Below are the code and all the weights of a small trained network. Each question names an input and a target symbol and asks about switching units off, where a switched-off unit gives its printed mean instead of its output.

import numpy as np


def w(rows, s, z=0):
    codes = np.array(rows[::2]) - 128.0
    scale = np.full(codes.shape[1], s)
    scale[-1] = z or s
    return codes * scale


def f(y):
    return np.maximum(y, 0)


def softmax(a):
    e = np.exp(a - a.max(-1, keepdims=True))
    return e / e.sum(-1, keepdims=True)


def log_softmax(a):
    a = a - a.max(-1, keepdims=True)
    return a - np.log(np.exp(a).sum(-1, keepdims=True))


def net(x, mask):
    ids = ['ΘΞαβημ'.index(c) for c in x.split()]
    T = len(ids)
    res = E[ids] + P[:T]
    u = 0
    for l in range(2):
        q, k, v = (res @ M[l].T for M in (Q, K, V))
        z = softmax(np.where(np.tri(T) > 0, q @ k.T / 4**0.5, -1e9)) @ v
        res = res + np.where(mask[u], z, O[l][:, -1]) @ O[l][:, :-1]
        u += 1
        y = f(res @ A[l][:, :-1].T + A[l][:, -1])
        res = res + np.where(mask[u : u + 12], y, B[l][:, -1]) @ B[l][:, :-1]
        u += 12
    return log_softmax(res[-1] @ U[:, :-1].T + U[:, -1])


Q, K, V, O, A, B = {}, {}, {}, {}, {}, {}
E = w([
[134,128,169],'Θ',
[157,182,244],'Ξ',
[221,207,252],'α',
[126,175,186],'β',
[55,84,71],'η',
[187,211,69],'μ',
],0.015)
P = w([
[150,23,127],'0',
[177,89,98],'1',
[189,65,65],'2',
[176,123,56],'3',
[144,198,58],'4',
[91,180,56],'5',
[110,203,31],'6',
[84,245,26],'7',
[28,169,80],'8',
[58,213,4],'9',
[59,251,1],'10',
[35,130,42],'11',
],0.0055)
Q[0] = w([
[141,120,230],'0.h1',
[219,121,254],'0.h1',
[91,71,217],'0.h1',
[190,115,193],'0.h1',
],0.0098)
K[0] = w([
[188,91,171],'0.h1',
[112,110,200],'0.h1',
[75,80,163],'0.h1',
[95,97,252],'0.h1',
],0.011)
V[0] = w([
[76,255,151],'0.h1',
[144,71,220],'0.h1',
[175,177,103],'0.h1',
[124,87,86],'0.h1',
],0.0077)
O[0] = w([
[205,104,123,254],'0.h1',
[143,249,215,144],'0.h1',
[149,126,137,247],'0.h1',
[149,117,187,29],'0.h1',
],0.012,0.004)
A[0] = w([
[207,194,98,105],'0.n1',
[130,159,2,146],'0.n2',
[99,70,114,3],'0.n3',
[181,182,75,124],'0.n4',
[101,124,195,158],'0.n5',
[30,105,42,150],'0.n6',
[235,135,182,162],'0.n7',
[194,90,91,212],'0.n8',
[182,113,162,134],'0.n9',
[106,114,182,26],'0.n10',
[142,152,127,122],'0.n11',
[94,128,214,66],'0.n12',
],0.0095,0.0019)
B[0] = w([
[115,11,154,248],'0.n1',
[134,24,133,202],'0.n2',
[60,88,32,145],'0.n3',
[126,152,134,210],'0.n4',
[153,99,102,160],'0.n5',
[122,2,133,178],'0.n6',
[107,167,84,254],'0.n7',
[184,160,121,181],'0.n8',
[126,113,82,175],'0.n9',
[110,149,114,134],'0.n10',
[107,132,122,162],'0.n11',
[129,150,101,165],'0.n12',
],0.0091,0.011)
Q[1] = w([
[8,67,74],'1.h1',
[170,81,199],'1.h1',
[2,96,48],'1.h1',
[175,10,132],'1.h1',
],0.0088)
K[1] = w([
[114,228,167],'1.h1',
[59,3,67],'1.h1',
[18,151,127],'1.h1',
[149,145,178],'1.h1',
],0.008)
V[1] = w([
[130,134,88],'1.h1',
[190,129,164],'1.h1',
[146,36,122],'1.h1',
[254,177,152],'1.h1',
],0.0087)
O[1] = w([
[32,171,97,144],'1.h1',
[191,158,2,132],'1.h1',
[144,12,22,247],'1.h1',
[132,206,72,108],'1.h1',
],0.0088,0.013)
A[1] = w([
[149,163,183,205],'1.n1',
[219,181,148,94],'1.n2',
[132,91,115,161],'1.n3',
[161,191,130,253],'1.n4',
[61,220,128,94],'1.n5',
[64,146,107,141],'1.n6',
[115,81,180,145],'1.n7',
[185,136,162,35],'1.n8',
[181,102,147,211],'1.n9',
[184,123,63,65],'1.n10',
[21,177,248,172],'1.n11',
[101,118,35,141],'1.n12',
],0.013,0.0042)
B[1] = w([
[78,174,152,142],'1.n1',
[126,66,56,150],'1.n2',
[154,208,122,220],'1.n3',
[76,235,94,153],'1.n4',
[144,156,145,147],'1.n5',
[124,50,153,132],'1.n6',
[92,2,101,174],'1.n7',
[161,88,27,132],'1.n8',
[94,149,87,187],'1.n9',
[123,233,180,231],'1.n10',
[69,102,212,136],'1.n11',
[197,91,228,250],'1.n12',
],0.0066,0.023)
U = w([
[135,117,184,55],'Θ',
[132,132,94,119],'Ξ',
[167,130,13,111],'α',
[149,126,116,253],'β',
[158,84,135,142],'η',
[246,112,112,118],'μ',
],0.013,0.0044)

Each question gives the input, a string of symbols that net reads in full, and the target symbol t.
The units are the heads (4 rows each of Q, K, V and O) and the neurons (one row each of A and B). Each row of codes is followed by its name. A weight is (code - 128) times the scale printed after its matrix; where a second scale follows, it is the last column's (O, A, B and U).
mask holds one flag per unit, layer by layer, with each layer's heads first. A switched-off unit (its flag False) gives its mean, the last column of its rows in O or B, instead of its output. The means were averaged over made-up inputs and are rounded, as every weight is.
A unit's drop is (log p(t) with every unit on - log p(t) with that unit switched off) / (log p(t) with every unit on - log p(t) with every unit switched off).
The circuit of an input: a set's keep is (log p(t) with only the set's units on - log p(t) with every unit switched off) / (log p(t) with every unit on - log p(t) with every unit switched off). Starting from the 12 units with the biggest drops (on a tie, the unit counted first), units are removed one at a time, each time the one whose removal leaves the highest keep (on an exact tie, the one counted first), for as long as the keep stays at least 0.8.
units of the circuit, in order: the units of the circuit, biggest drop first
k most important neurons: the k neurons with the biggest drops, biggest first
top k neurons in layer l: the k neurons of layer l with the biggest drops, biggest first
drop when u is switched off: that unit's drop, to one decimal
input Ξ α Ξ μ η α Ξ β Ξ, target η: 2 most important neurons -> (0.n3, 0.n6)
input α Ξ μ μ α α β μ α μ η, target μ: units of the circuit, in order -> (1.n12, 0.h1)
input β η Θ α β α Θ Ξ β α, target η: units of the circuit, in order -> (1.h1, 0.h1, 0.n6)
input α α α μ η μ μ α μ μ α η, target μ: 3 most important neurons -> (1.n12, 0.n1, 1.n3)
input Ξ β β, target β: 2 most important neurons -> (0.n8, 0.n2)
input α α Θ Ξ η α β, target η: top 2 neurons in layer 1 -> (1.n7, 1.n10)
input α α α α α β α μ α μ μ Θ, target μ: 2 most important neurons -> (0.n7, 0.n1)
input Ξ η β Θ, target η: 3 most important neurons -> (0.n3, 0.n7, 0.n6)
input μ Θ α η Θ α Ξ, target η: 3 most important neurons -> (0.n6, 0.n3, 1.n7)
input α Ξ α Θ, target α: top 2 neurons in layer 0 -> (0.n1, 0.n3)
input Θ η Θ, target η: top 4 neurons in layer 0 -> (0.n7, 0.n3, 0.n6, 0.n9)
input α μ μ α Ξ Ξ Θ μ α α μ β, target μ: top 4 neurons in layer 0 -> (0.n7, 0.n3, 0.n1, 0.n9)
input Ξ Θ Θ, target Ξ: 2 most important neurons -> (1.n12, 0.n2)
input α μ α μ β μ μ Θ β, target μ: 4 most important neurons -> (0.n7, 0.n3, 0.n1, 0.n2)
input α α α Ξ Ξ Θ Ξ α β Ξ, target Ξ: 3 most important neurons -> (0.n7, 0.n2, 1.n12)
input β Θ β, target β: top 2 neurons in layer 1 -> (1.n12, 1.n11)
input Ξ Θ μ α α Θ Θ Θ α η α η, target η: top 2 neurons in layer 0 -> (0.n6, 0.n7)
input α β Ξ α Θ Ξ, target Ξ: 3 most important neurons -> (0.n7, 1.n12, 0.n2)
input Ξ α μ β Ξ α μ Θ Ξ, target μ: drop when 1.h1 is switched off -> 1.4
input Θ β Ξ α, target α: drop when 1.n12 is switched off -> 0.2
input α Ξ Ξ Θ, target α: drop when 0.n10 is switched off -> -0.1
